Below is a small trained network, with its code and all its weights. Each question gives an input and a class and asks what happens when units are switched off, that is, made to give their printed mean instead of their output.

import numpy as np


def w(rows, s, z=0):
    codes = np.array(rows[::2]) - 128.0
    scale = np.full(codes.shape[1], s)
    scale[-1] = z or s
    return codes * scale


def norm(h):
    return h / np.sqrt((h * h).mean(-1, keepdims=True) + 1e-5)


def f(y):
    return y / 2 * (1 + np.tanh(0.7978845608 * (y + 0.044715 * y**3)))


def log_softmax(a):
    a = a - a.max(-1, keepdims=True)
    return a - np.log(np.exp(a).sum(-1, keepdims=True))


def net(x, mask):
    res = np.array(x, float).reshape(1, 8) / 4 @ E
    u = 0
    for l in range(2):
        y = f(norm(res) @ A[l][:, :-1].T + A[l][:, -1])
        res = res + np.where(mask[u : u + 3], y, B[l][:, -1]) @ B[l][:, :-1]
        u += 3
    return log_softmax(norm(res)[-1] @ U[:, :-1].T + U[:, -1])


A, B = {}, {}
E = w([
[107,116,135,128,126,120,113,130,126],'x0',
[124,128,123,116,141,131,126,133,118],'x1',
[219,38,154,93,71,79,150,141,32],'x2',
[134,130,101,152,114,114,127,133,132],'x3',
[133,145,141,134,113,122,134,138,137],'x4',
[135,132,143,134,136,140,130,121,120],'x5',
[140,174,114,73,67,89,65,29,58],'x6',
[205,114,177,174,230,8,98,148,160],'x7',
],0.017)
A[0] = w([
[176,197,142,115,182,26,56,65,129,48],'0.n0',
[94,239,121,138,162,106,70,36,153,30],'0.n1',
[143,222,128,97,123,52,52,4,95,4],'0.n2',
],0.03,0.013)
B[0] = w([
[110,122,135,157,176,77,196,43,89,250],'0.n0',
[160,175,104,79,132,125,79,113,213,235],'0.n1',
[116,91,146,164,73,197,109,251,77,254],'0.n2',
],0.026,0.022)
A[1] = w([
[191,109,141,82,41,70,69,87,3,114],'1.n0',
[104,207,126,95,100,142,95,85,146,1],'1.n1',
[91,190,102,84,10,178,78,56,61,93],'1.n2',
],0.039,0.0055)
B[1] = w([
[182,163,93,43,112,132,56,131,254,234],'1.n0',
[181,66,118,37,71,114,124,118,130,180],'1.n1',
[74,121,155,198,164,89,204,62,21,250],'1.n2',
],0.02,0.025)
U = w([
[119,76,185,155,123,187,152,254,130,189],'0',
[106,104,168,122,150,77,211,38,78,198],'1',
[164,146,124,34,98,148,98,116,213,1],'2',
],0.014,0.0035)

Each question gives the input, the list of numbers given to net, and the class t.
The units are the neurons (one row each of A and B). Each row of codes is followed by its name. A weight is (code - 128) times the scale printed after its matrix; where a second scale follows, it is the last column's (A, B and U).
mask holds one flag per neuron, layer by layer. A switched-off neuron (its flag False) gives its mean, the last column of its row in B, instead of its output. The means were averaged over made-up inputs and are rounded, as every weight is.
A unit's drop is (log p(t) with every unit on - log p(t) with that unit switched off) / (log p(t) with every unit on - log p(t) with every unit switched off).
The circuit of an input: a set's keep is (log p(t) with only the set's units on - log p(t) with every unit switched off) / (log p(t) with every unit on - log p(t) with every unit switched off). Starting from all 6 units, units are removed one at a time, each time the one whose removal leaves the highest keep (on an exact tie, the one counted first), for as long as the keep stays at least 0.8.
circuit, biggest first: the units of the circuit, biggest drop first
most important unit: the unit with the biggest drop
top k neurons: the k neurons with the biggest drops, biggest first
drop when u is switched off: that unit's drop, to one decimal
input [7,7,-2,-5,0,8,-6,-8], class 1: most important unit => 0.n2
input [-1,-4,5,2,-7,1,4,-4], class 2: top 2 neurons => 1.n0; 0.n1
input [-1,-4,6,-5,7,8,-6,0], class 0: circuit, biggest first => 1.n2; 1.n0
input [5,5,1,-2,8,8,0,0], class 2: top 2 neurons => 0.n2; 0.n0
input [1,5,4,4,5,7,-6,1], class 0: top 3 neurons => 0.n0; 1.n2; 1.n0
input [0,2,-4,-8,4,-5,-6,-7], class 1: top 2 neurons => 0.n2; 1.n0
input [-3,1,5,8,-7,-2,7,7], class 0: top 4 neurons => 0.n2; 1.n2; 0.n1; 1.n0
input [1,-5,5,-8,-7,-1,-6,-4], class 0: top 2 neurons => 0.n0; 0.n1
input [-2,-4,-8,1,8,-5,-7,1], class 2: top 2 neurons => 1.n2; 0.n2
input [-3,-7,6,-7,-3,7,-6,5], class 0: top 2 neurons => 0.n0; 1.n2
input [-5,6,8,-6,8,-3,3,-6], class 2: top 2 neurons => 1.n0; 0.n1
input [8,8,3,6,-1,-2,1,-2], class 2: drop when 0.n1 is switched off => 0.3
input [-6,-7,8,-1,-8,8,7,-6], class 2: drop when 1.n0 is switched off => 2.8
input [3,0,-7,4,-3,6,1,-3], class 2: most important unit => 0.n1
input [8,-5,-2,3,-5,2,3,2], class 0: drop when 0.n2 is switched off => 0.9
input [8,-8,-6,-1,-3,-2,-3,3], class 2: drop when 0.n2 is switched off => 0.2
